Below are the code and all the weights of a small trained network. Each question names an input and a class and asks about switching units off, where a switched-off unit gives its printed mean instead of its output.

import numpy as np


def w(rows, s, z=0):
    codes = np.array(rows[::2]) - 128.0
    scale = np.full(codes.shape[1], s)
    scale[-1] = z or s
    return codes * scale


def norm(h):
    return h / np.sqrt((h * h).mean(-1, keepdims=True) + 1e-5)


def f(y):
    return y / 2 * (1 + np.tanh(0.7978845608 * (y + 0.044715 * y**3)))


def log_softmax(a):
    a = a - a.max(-1, keepdims=True)
    return a - np.log(np.exp(a).sum(-1, keepdims=True))


def net(x, mask):
    res = np.array(x, float).reshape(1, 2) / 4 @ E
    u = 0
    for l in range(2):
        y = f(norm(res) @ A[l][:, :-1].T + A[l][:, -1])
        res = res + np.where(mask[u : u + 13], y, B[l][:, -1]) @ B[l][:, :-1]
        u += 13
    return log_softmax(norm(res)[-1] @ U[:, :-1].T + U[:, -1])


A, B = {}, {}
E = w([
[236,3,138,195,226,96,103,140,147,112],'x0',
[99,120,194,181,213,52,113,170,226,145],'x1',
],0.0075)
A[0] = w([
[123,132,206,147,122,209,119,136,154,104,52],'L0N1',
[127,75,121,242,152,130,67,143,124,30,79],'L0N2',
[251,113,93,110,159,113,141,121,59,108,225],'L0N3',
[90,93,213,158,205,55,110,159,129,116,103],'L0N4',
[108,182,209,132,189,1,73,220,230,210,100],'L0N5',
[110,189,131,101,113,139,173,67,129,176,254],'L0N6',
[97,138,98,105,103,125,98,94,163,145,202],'L0N7',
[146,124,137,92,82,180,214,157,52,117,171],'L0N8',
[149,117,121,93,67,118,132,105,66,104,74],'L0N9',
[151,172,60,121,189,105,90,199,139,79,42],'L0N10',
[211,89,52,146,104,87,82,122,80,104,108],'L0N11',
[225,37,141,108,145,119,70,162,166,75,68],'L0N12',
[109,187,118,87,140,131,119,115,139,146,128],'L0N13',
],0.0065,0.00091)
B[0] = w([
[112,138,129,121,135,161,68,104,218,165,126],'L0N1',
[50,91,103,53,193,173,166,121,31,204,179],'L0N2',
[179,132,211,83,121,147,14,85,160,184,200],'L0N3',
[229,84,113,73,69,74,108,187,163,21,203],'L0N4',
[104,51,79,227,132,169,94,145,107,83,254],'L0N5',
[150,56,129,102,210,137,159,119,107,208,186],'L0N6',
[180,148,82,201,156,153,79,103,87,201,148],'L0N7',
[173,193,85,188,137,126,137,148,196,85,201],'L0N8',
[72,107,150,163,29,113,129,158,189,94,179],'L0N9',
[141,154,10,108,206,79,177,161,144,135,131],'L0N10',
[99,105,175,158,105,67,83,197,95,172,185],'L0N11',
[3,249,136,83,61,153,237,92,36,168,202],'L0N12',
[145,121,97,135,148,164,149,40,107,70,156],'L0N13',
],0.0053,0.0091)
A[1] = w([
[126,109,87,85,160,87,140,210,153,46,204],'L1N1',
[80,138,114,53,98,160,81,158,117,107,253],'L1N2',
[193,134,146,111,122,177,93,122,60,185,139],'L1N3',
[168,64,103,138,90,151,24,168,136,156,74],'L1N4',
[154,136,89,176,148,132,128,129,216,70,187],'L1N5',
[132,77,151,154,146,138,121,135,108,195,155],'L1N6',
[73,123,118,182,171,152,154,121,97,121,160],'L1N7',
[121,101,181,154,181,95,206,188,118,122,51],'L1N8',
[122,96,172,106,78,78,84,178,125,1,176],'L1N9',
[163,155,136,168,59,152,153,147,127,109,122],'L1N10',
[157,173,125,73,160,152,155,125,131,185,142],'L1N11',
[93,173,202,55,171,77,106,89,103,194,90],'L1N12',
[140,99,102,161,122,84,166,157,206,21,39],'L1N13',
],0.0083,0.0016)
B[1] = w([
[132,240,63,55,170,123,56,86,123,134,222],'L1N1',
[194,7,95,215,189,9,122,172,184,80,226],'L1N2',
[131,158,117,106,185,24,157,139,105,179,253],'L1N3',
[153,45,233,120,138,163,102,56,182,158,254],'L1N4',
[121,178,139,11,161,122,159,114,2,54,227],'L1N5',
[16,144,182,129,108,184,214,165,111,132,193],'L1N6',
[144,127,163,240,116,171,77,166,244,26,207],'L1N7',
[155,182,109,120,60,132,158,84,140,115,185],'L1N8',
[252,156,66,137,63,62,18,89,196,240,249],'L1N9',
[88,133,88,192,128,212,145,133,129,143,220],'L1N10',
[214,136,156,5,90,101,121,130,110,87,178],'L1N11',
[126,114,227,82,237,122,121,140,102,96,217],'L1N12',
[138,157,6,35,127,4,187,209,120,200,243],'L1N13',
],0.0057,0.0049)
U = w([
[110,75,206,52,214,88,160,143,22,181,143],'0',
[120,171,23,143,76,201,210,98,64,83,139],'1',
[136,203,182,38,194,150,175,79,139,74,124],'2',
[70,104,167,237,204,182,104,162,170,61,147],'3',
[168,117,9,107,186,36,65,174,157,107,144],'4',
[98,95,133,112,128,139,163,150,137,123,9],'5',
[98,97,134,105,124,148,152,160,129,119,6],'6',
[202,80,156,179,84,143,67,81,170,183,141],'7',
],0.015,0.012)

Each question gives the input, the list of numbers given to net, and the class t.
The units are the neurons (one row each of A and B). Each row of codes is followed by its name. A weight is (code - 128) times the scale printed after its matrix; where a second scale follows, it is the last column's (A, B and U).
mask holds one flag per neuron, layer by layer. A switched-off neuron (its flag False) gives its mean, the last column of its row in B, instead of its output. The means were averaged over made-up inputs and are rounded, as every weight is.
A unit's drop is (log p(t) with every unit on - log p(t) with that unit switched off) / (log p(t) with every unit on - log p(t) with every unit switched off).
most important unit: the unit with the biggest drop
top k neurons: the k neurons with the biggest drops, biggest first
top k neurons in layer l: the k neurons of layer l with the biggest drops, biggest first
drop when u is switched off: that unit's drop, to one decimal
input [-7,1], class 2: top 2 neurons in layer 1 : [L1N11 L1N13]
input [0,-1], class 7: top 2 neurons in layer 0 : [L0N3 L0N4]
input [-5,0], class 2: top 2 neurons in layer 1 : [L1N9 L1N11]
input [0,-8], class 7: most important unit : L0N12
input [3,-5], class 7: top 3 neurons : [L0N9 L0N6 L0N8]
input [5,1], class 0: top 2 neurons : [L0N2 L0N12]
input [-8,0], class 2: top 4 neurons in layer 0 : [L0N5 L0N6 L0N4 L0N12]
input [-6,6], class 3: top 4 neurons in layer 0 : [L0N8 L0N7 L0N9 L0N6]
input [-1,-2], class 1: top 2 neurons : [L0N8 L0N4]
input [-5,1], class 2: top 4 neurons in layer 0 : [L0N5 L0N6 L0N4 L0N3]
input [8,3], class 0: top 2 neurons in layer 1 : [L1N6 L1N2]
input [-1,-1], class 1: top 2 neurons : [L0N3 L0N4]
input [3,1], class 0: drop when L0N12 is switched off : 0.6
input [3,-3], class 0: drop when L0N1 is switched off : 0.0
input [-4,4], class 3: drop when L0N8 is switched off : 0.3
input [-2,2], class 3: drop when L0N8 is switched off : 0.1
input [4,-5], class 0: top neuron : [L0N4]
